Each new row is followed by what is left of it after taking away its nearest point in the smallest flat space through zero that holds the rows named last above it.
vanef, 5 rows:
[[-0.175,4.807,2.892,-1.841,-4.955,-1.212,1.512,2.670,2.789,1.049,-1.320,-3.995,2.602,1.608,3.022,-0.820,-0.377,1.861,1.876],
[0.744,-1.840,3.566,4.824,0.356,0.370,-2.824,2.531,2.731,0.144,4.173,1.956,-2.367,2.982,-2.201,-2.000,0.858,-2.172,0.883],
[-1.367,-2.461,-0.659,0.872,3.119,4.902,-0.280,1.660,-1.417,-2.011,-0.749,3.158,-2.693,-1.025,0.777,0.710,3.961,-1.985,1.089],
[-1.796,-0.282,-1.767,-1.638,-2.154,2.343,0.583,-2.926,-2.156,1.060,-1.102,2.412,-3.020,0.730,-4.165,0.640,3.340,-2.382,0.517],
[-0.065,-1.359,-1.459,1.035,-1.027,-1.644,2.077,-0.742,0.197,2.358,1.121,-1.270,0.824,1.319,-0.047,-0.002,-2.248,1.072,1.577]]
New rows:
[-1.182,-1.198,0.280,1.864,-4.499,0.538,1.680,-1.893,0.847,0.194,-0.446,-3.535,-3.926,-0.540,-2.426,-3.621,2.925,-0.355,0.950] => [-0.162,-1.670,-0.001,1.921,-1.305,-0.131,0.899,-1.329,0.540,-1.594,-0.754,-3.874,-2.506,-2.707,-0.188,-3.243,1.421,0.773,-0.709]
[1.639,-0.720,-0.793,0.084,-3.727,1.657,-3.195,0.057,-0.714,-0.206,-2.611,-0.954,-0.756,-0.444,-1.567,0.085,-0.343,-0.029,1.546] => [2.025,-1.599,-1.028,0.870,-2.363,1.315,-3.156,0.566,-0.609,-0.480,-2.168,-1.150,-0.223,-0.850,-0.548,0.131,-1.283,0.504,1.489]
[1.311,-2.099,-1.226,-0.540,-0.145,-2.399,-0.409,-0.889,-1.499,-3.931,1.110,-2.289,1.864,-1.459,-1.457,-1.415,-2.592,-1.309,1.656] => [0.511,-1.430,-0.430,-0.811,-1.225,-0.664,-0.201,0.203,-1.199,-4.060,0.547,-1.907,1.003,-0.845,-1.262,-1.524,-0.594,-2.053,2.781]
Zib (4 x 19):
[[0.653,-3.097,-1.370,2.619,0.700,-2.519,-0.124,1.054,1.437,-0.084,1.201,0.001,0.928,0.933,0.260,-1.097,-0.805,1.828,0.214],
[-2.658,-1.387,-0.408,1.252,2.119,-4.817,1.565,1.866,-0.476,-2.489,1.198,2.158,-2.924,1.020,-3.118,-1.707,-3.187,1.992,-0.452],
[-0.864,-1.252,-0.850,1.148,-0.956,-1.007,0.978,0.853,1.474,-0.469,-0.478,-0.398,-0.051,-1.347,-2.451,-1.845,-1.708,1.330,-2.230],
[-1.856,-2.269,-1.397,1.464,0.115,-3.476,0.603,0.938,-0.184,-0.863,1.289,-0.194,-0.838,-0.139,-2.117,-1.998,-2.407,0.885,-0.280]]
New rows:
[-1.832,2.176,-0.369,-4.359,-2.193,0.868,-1.534,-1.697,-1.109,-0.437,2.635,-2.138,-1.448,-1.993,0.066,0.891,-0.259,-1.869,2.612] => [0.039,0.529,-0.406,-1.896,-0.762,0.084,-0.865,-0.036,2.145,-1.089,2.065,-0.468,-0.760,-0.918,0.168,0.564,-0.357,1.453,1.111]
[1.784,-0.565,-0.385,1.160,5.436,0.802,0.302,1.769,2.534,-0.357,-3.004,1.432,0.937,-1.520,-2.499,0.517,-0.651,-0.175,-1.477] => [0.735,-0.706,-1.080,0.234,4.514,0.415,-0.680,0.598,0.157,0.462,-1.691,-0.260,1.095,-1.812,-1.832,0.521,-0.592,-2.517,0.472]
[-0.044,1.661,2.279,-1.419,1.582,-0.971,0.431,0.365,-0.624,-1.104,1.294,0.633,-1.714,2.999,0.191,2.022,0.387,-0.708,2.765] => [0.267,0.241,1.079,-0.347,-0.666,-0.244,0.557,0.399,1.215,-0.226,0.603,-1.269,-0.030,1.029,-0.886,0.517,-0.117,-0.234,0.788]
razag:
[[3.192,1.780,-2.664,-2.265,-2.065,-2.926,1.419,-2.095,2.157,3.632,1.215,1.110,0.905,0.088,3.522,4.030,1.315,-1.622,-1.662],
[-0.852,-0.478,0.916,1.062,0.458,0.077,-0.286,-3.373,1.763,1.511,1.394,1.397,1.633,-1.659,0.297,-1.023,1.723,-0.668,0.023]]
New rows:
[0.327,-0.456,1.769,-0.748,1.307,0.283,-1.073,6.115,-1.943,-0.954,-1.046,-1.539,-1.790,3.490,-0.957,-1.343,-3.025,0.713,0.925] => [0.526,-0.348,1.825,-0.392,1.077,-0.664,-0.884,1.714,0.731,1.966,0.896,0.369,0.302,1.719,0.606,-1.034,-0.691,-0.584,0.365]
[2.826,-0.299,-2.814,-0.784,-4.078,-3.547,0.144,-1.397,1.385,0.168,-0.672,0.841,0.724,-3.431,2.646,2.161,-0.439,-1.201,-2.731] => [0.626,-1.526,-0.964,0.808,-2.661,-1.577,-0.828,-0.218,0.056,-2.169,-1.394,0.190,0.226,-3.602,0.302,-0.613,-1.206,-0.157,-1.614]
bimun (3 x 19):
[[-0.549,-0.901,-0.498,1.109,1.748,-1.953,-0.340,3.654,-1.286,-4.210,-2.653,-1.640,1.831,-0.537,3.593,0.577,-1.374,1.960,-0.423],
[-1.788,-0.995,-0.911,-0.365,-1.259,-3.100,0.536,0.385,-1.479,-1.193,-1.206,-1.698,1.595,-0.741,3.305,1.429,1.226,1.147,-0.109],
[-1.027,-1.686,-1.264,0.597,2.168,-3.516,0.038,2.953,-1.207,-2.771,-1.063,-1.311,1.367,-0.692,2.835,1.259,-0.264,2.086,-0.804]]
New rows:
[1.819,1.288,0.012,0.138,3.829,0.714,-0.578,3.861,2.041,-3.207,-0.065,0.844,-0.314,1.946,1.423,-0.425,-2.483,0.268,2.120] => [0.418,1.223,-0.380,-1.347,0.479,-0.539,0.326,0.620,1.664,-0.450,1.025,0.538,-0.302,1.680,1.621,0.497,0.162,-0.477,2.504]
[-0.686,-0.606,0.569,1.284,5.504,2.088,-2.776,3.703,0.497,-1.790,-1.775,0.705,-2.283,-0.021,-1.882,0.379,-1.560,1.773,-0.358] => [-2.344,-0.262,0.501,-0.260,0.834,1.213,-1.840,0.195,-0.234,0.473,-1.710,-0.144,-1.719,-0.344,-0.642,1.241,1.129,0.905,0.381]
toril, 2 rows:
[[-0.775,-2.642,3.731,4.146,-0.968,1.154,-2.359,-0.106,1.922,-1.349,-1.389,2.705,-1.850,-6.330,-2.477,0.609,-0.749,-4.453,0.235],
[1.805,-1.521,-1.381,0.265,1.768,0.659,-2.518,-2.728,4.118,-3.045,0.846,0.164,-0.366,-1.455,1.598,1.611,1.732,-0.247,0.225]]
New rows:
[2.081,-1.500,1.052,-0.460,1.613,1.384,-3.090,-1.403,0.622,-1.665,1.205,-3.613,2.451,-4.142,-3.455,0.164,0.736,-0.573,-0.781] => [1.535,-0.354,0.817,-1.427,1.121,0.886,-1.612,-0.312,-1.392,-0.191,1.162,-4.240,2.979,-2.255,-3.566,-0.594,0.213,0.450,-0.918]
[-1.783,-0.948,2.557,1.001,0.040,1.236,-0.669,0.354,0.149,0.287,-0.294,1.088,0.757,-4.217,-3.710,-2.418,-1.188,-3.684,-0.386] => [-0.648,0.144,-0.262,-1.481,1.282,0.757,-0.114,-0.568,0.445,0.023,0.876,-0.534,1.775,-0.809,-1.592,-2.213,-0.095,-1.005,-0.451]
[1.260,1.961,1.105,-0.806,1.485,3.560,-2.077,-4.652,3.788,1.284,0.467,-0.876,-0.176,-3.136,2.185,-0.996,-0.222,-0.965,1.617] => [0.247,3.093,1.615,-1.315,0.511,3.069,-0.373,-3.013,1.165,3.217,0.079,-1.203,0.199,-1.732,1.440,-2.010,-1.193,-0.441,1.463]
buze:
[[-1.448,1.205,-1.640,3.211,-2.812,-2.459,2.808,0.426,-1.155,2.877,1.301,-1.279,1.531,2.235,-1.006,-0.338,3.450,2.162,-2.514],
[-1.442,-0.275,-0.038,1.472,-1.349,-1.969,2.057,0.319,-1.009,1.627,0.776,-0.001,0.320,0.856,-0.762,-0.813,2.662,1.128,-0.696],
[-1.223,-0.019,-0.295,2.966,-1.986,-1.911,3.231,-0.155,-0.894,2.915,1.470,-0.284,0.196,1.317,-0.752,-0.827,3.888,2.052,-1.222]]
New rows:
[-0.618,-2.068,2.325,-3.139,0.836,0.572,-2.730,0.467,0.356,-0.436,-1.241,0.306,-1.917,-2.020,-0.533,-2.101,-3.064,-1.438,1.753] => [-0.401,-0.446,0.594,-0.257,-1.056,0.208,-1.068,0.155,0.341,1.805,-0.171,-1.142,-0.888,-0.345,-0.736,-1.645,-1.338,0.300,-0.395]
[0.822,-1.839,1.722,-4.410,1.682,-1.699,-1.040,0.752,0.640,-4.394,-2.598,-0.966,-1.324,1.739,-0.830,2.368,-0.241,-0.750,1.355] => [1.576,-0.946,0.872,-1.472,0.432,-1.244,0.921,-0.212,1.062,-2.000,-1.319,-1.802,-1.363,2.744,-0.690,2.636,1.689,1.007,0.088]
dugam:
[[-2.681,1.350,-3.374,-1.287,-2.869,0.605,1.429,-2.027,1.895,-0.227,4.258,-5.096,-0.490,-4.145,0.745,-0.070,-0.256,0.402,-0.764],
[0.956,-1.389,-0.838,-1.724,0.165,-0.435,2.936,-2.654,0.670,-3.312,4.543,-0.224,0.682,-2.874,-0.546,0.483,0.192,0.922,-2.277],
[-1.549,0.680,-2.207,-1.004,-1.496,2.300,-0.286,-0.244,1.279,-3.326,2.973,-3.842,1.077,-1.540,0.655,-1.945,-0.176,-1.386,0.122]]
New rows:
[1.534,0.875,-2.253,-0.853,-1.225,2.034,3.146,-0.655,0.815,-0.408,4.264,-2.354,3.982,-3.318,0.269,1.157,0.830,-0.513,-2.053] => [2.043,1.095,-0.537,0.539,-0.276,1.684,1.333,1.270,-0.256,1.914,0.306,-0.198,3.578,-0.487,0.229,1.276,0.833,-0.840,-0.721]
[-1.035,-0.208,0.413,-1.157,2.215,2.383,-4.244,2.084,-1.073,0.189,0.333,0.034,-1.422,1.360,0.992,-0.715,0.252,-1.652,2.653] => [-0.606,-0.776,0.182,-1.785,2.176,0.925,-2.173,0.259,-0.877,0.732,2.102,0.492,-1.990,-0.527,0.599,0.737,0.357,-0.182,1.241]
